Below is a small trained network, with its code and all its weights. Each question gives an input and a class and asks what happens when units are switched off, that is, made to give their printed mean instead of their output.

import numpy as np


def w(rows, s, z=0):
    codes = np.array(rows[::2]) - 128.0
    scale = np.full(codes.shape[1], s)
    scale[-1] = z or s
    return codes * scale


def f(y):
    return np.maximum(y, 0)


def log_softmax(a):
    a = a - a.max(-1, keepdims=True)
    return a - np.log(np.exp(a).sum(-1, keepdims=True))


def net(x, mask):
    res = np.array(x, float).reshape(1, 4) / 4 @ E
    y = f(res @ A[0][:, :-1].T + A[0][:, -1])
    res = res + np.where(mask, y, B[0][:, -1]) @ B[0][:, :-1]
    return log_softmax(res[-1] @ U[:, :-1].T + U[:, -1])


A, B = {}, {}
E = w([
[58,24,177,192,188,254,110,99,95,34,121,218],'x0',
[68,95,236,173,77,100,164,183,120,82,149,112],'x1',
[228,82,158,142,131,94,42,96,122,51,93,40],'x2',
[57,55,160,196,133,228,150,209,84,140,139,65],'x3',
],0.0069)
A[0] = w([
[66,115,137,137,126,187,140,162,122,162,132,72,212],'N0',
[82,155,130,125,121,95,150,128,132,141,129,227,75],'N1',
[235,172,83,106,138,42,104,95,136,138,118,85,5],'N2',
[116,62,213,147,119,114,118,129,124,38,125,88,97],'N3',
[101,79,128,137,142,249,108,111,121,83,121,215,37],'N4',
[206,118,115,123,141,101,95,79,131,85,129,150,114],'N5',
[98,124,117,127,132,187,130,128,126,137,126,168,175],'N6',
[131,87,130,130,148,205,113,98,125,76,121,191,203],'N7',
[124,188,102,110,121,40,153,112,132,147,125,232,90],'N8',
],0.017,0.002)
B[0] = w([
[126,137,75,142,105,177,197,151,126,109,90,119,190],'N0',
[91,134,162,97,137,170,97,138,139,151,158,156,174],'N1',
[149,126,95,122,92,2,141,98,114,172,148,99,253],'N2',
[91,114,181,172,51,120,86,152,125,65,125,115,201],'N3',
[116,119,152,158,244,96,157,109,120,161,154,120,227],'N4',
[187,128,85,100,157,185,82,132,128,86,83,120,190],'N5',
[123,132,127,130,135,109,189,120,131,147,155,143,173],'N6',
[169,132,148,137,193,121,149,106,137,93,119,166,203],'N7',
[111,134,153,66,93,181,56,134,147,177,146,151,210],'N8',
],0.02,0.022)
U = w([
[110,83,183,195,253,141,210,96,142,112,174,188,67],'0',
[45,62,216,219,35,120,122,226,125,39,118,75,27],'1',
[99,161,10,126,68,210,245,223,141,173,109,79,216],'2',
[224,65,159,164,172,143,61,93,133,20,47,129,69],'3',
[87,163,168,34,89,208,57,140,216,194,198,203,5],'4',
[215,133,44,79,56,13,93,86,135,164,125,53,254],'5',
],0.005,0.0011)

Each question gives the input, the list of numbers given to net, and the class t.
The units are the neurons (one row each of A and B). Each row of codes is followed by its name. A weight is (code - 128) times the scale printed after its matrix; where a second scale follows, it is the last column's (A, B and U).
mask holds one flag per neuron, in row order. A switched-off neuron (its flag False) gives its mean, the last column of its row in B, instead of its output. The means were averaged over made-up inputs and are rounded, as every weight is.
A unit's drop is (log p(t) with every unit on - log p(t) with that unit switched off) / (log p(t) with every unit on - log p(t) with every unit switched off).
The circuit of an input: a set's keep is (log p(t) with only the set's units on - log p(t) with every unit switched off) / (log p(t) with every unit on - log p(t) with every unit switched off). Starting from all 9 units, units are removed one at a time, each time the one whose removal leaves the highest keep (on an exact tie, the one counted first), for as long as the keep stays at least 0.8.
units of the circuit, in order: the units of the circuit, biggest drop first
most important unit: the unit with the biggest drop
top k neurons: the k neurons with the biggest drops, biggest first
drop when u is switched off: that unit's drop, to one decimal
input [-3,-6,-8,5], class 2: most important unit	N0
input [-3,0,1,3], class 2: units of the circuit, in order	[N2 N3 N4 N8]
input [8,7,5,8], class 1: top 2 neurons	[N3 N0]
input [3,2,-3,-4], class 4: top 2 neurons	[N1 N8]
input [3,-2,4,-5], class 3: top 2 neurons	[N5 N7]
input [0,4,-2,7], class 1: top 3 neurons	[N3 N5 N2]
input [2,5,-2,5], class 1: top 2 neurons	[N3 N0]
input [-5,-7,-6,-7], class 4: top 2 neurons	[N8 N1]
input [7,7,3,-8], class 3: top 3 neurons	[N3 N7 N5]
input [-6,2,4,6], class 1: top 2 neurons	[N2 N5]
input [6,5,4,-1], class 1: drop when N5 is switched off	0.1
input [-3,3,-1,8], class 2: drop when N0 is switched off	1.2
input [4,6,8,-3], class 1: drop when N3 is switched off	3.3
input [-6,-1,-4,-1], class 4: most important unit	N8
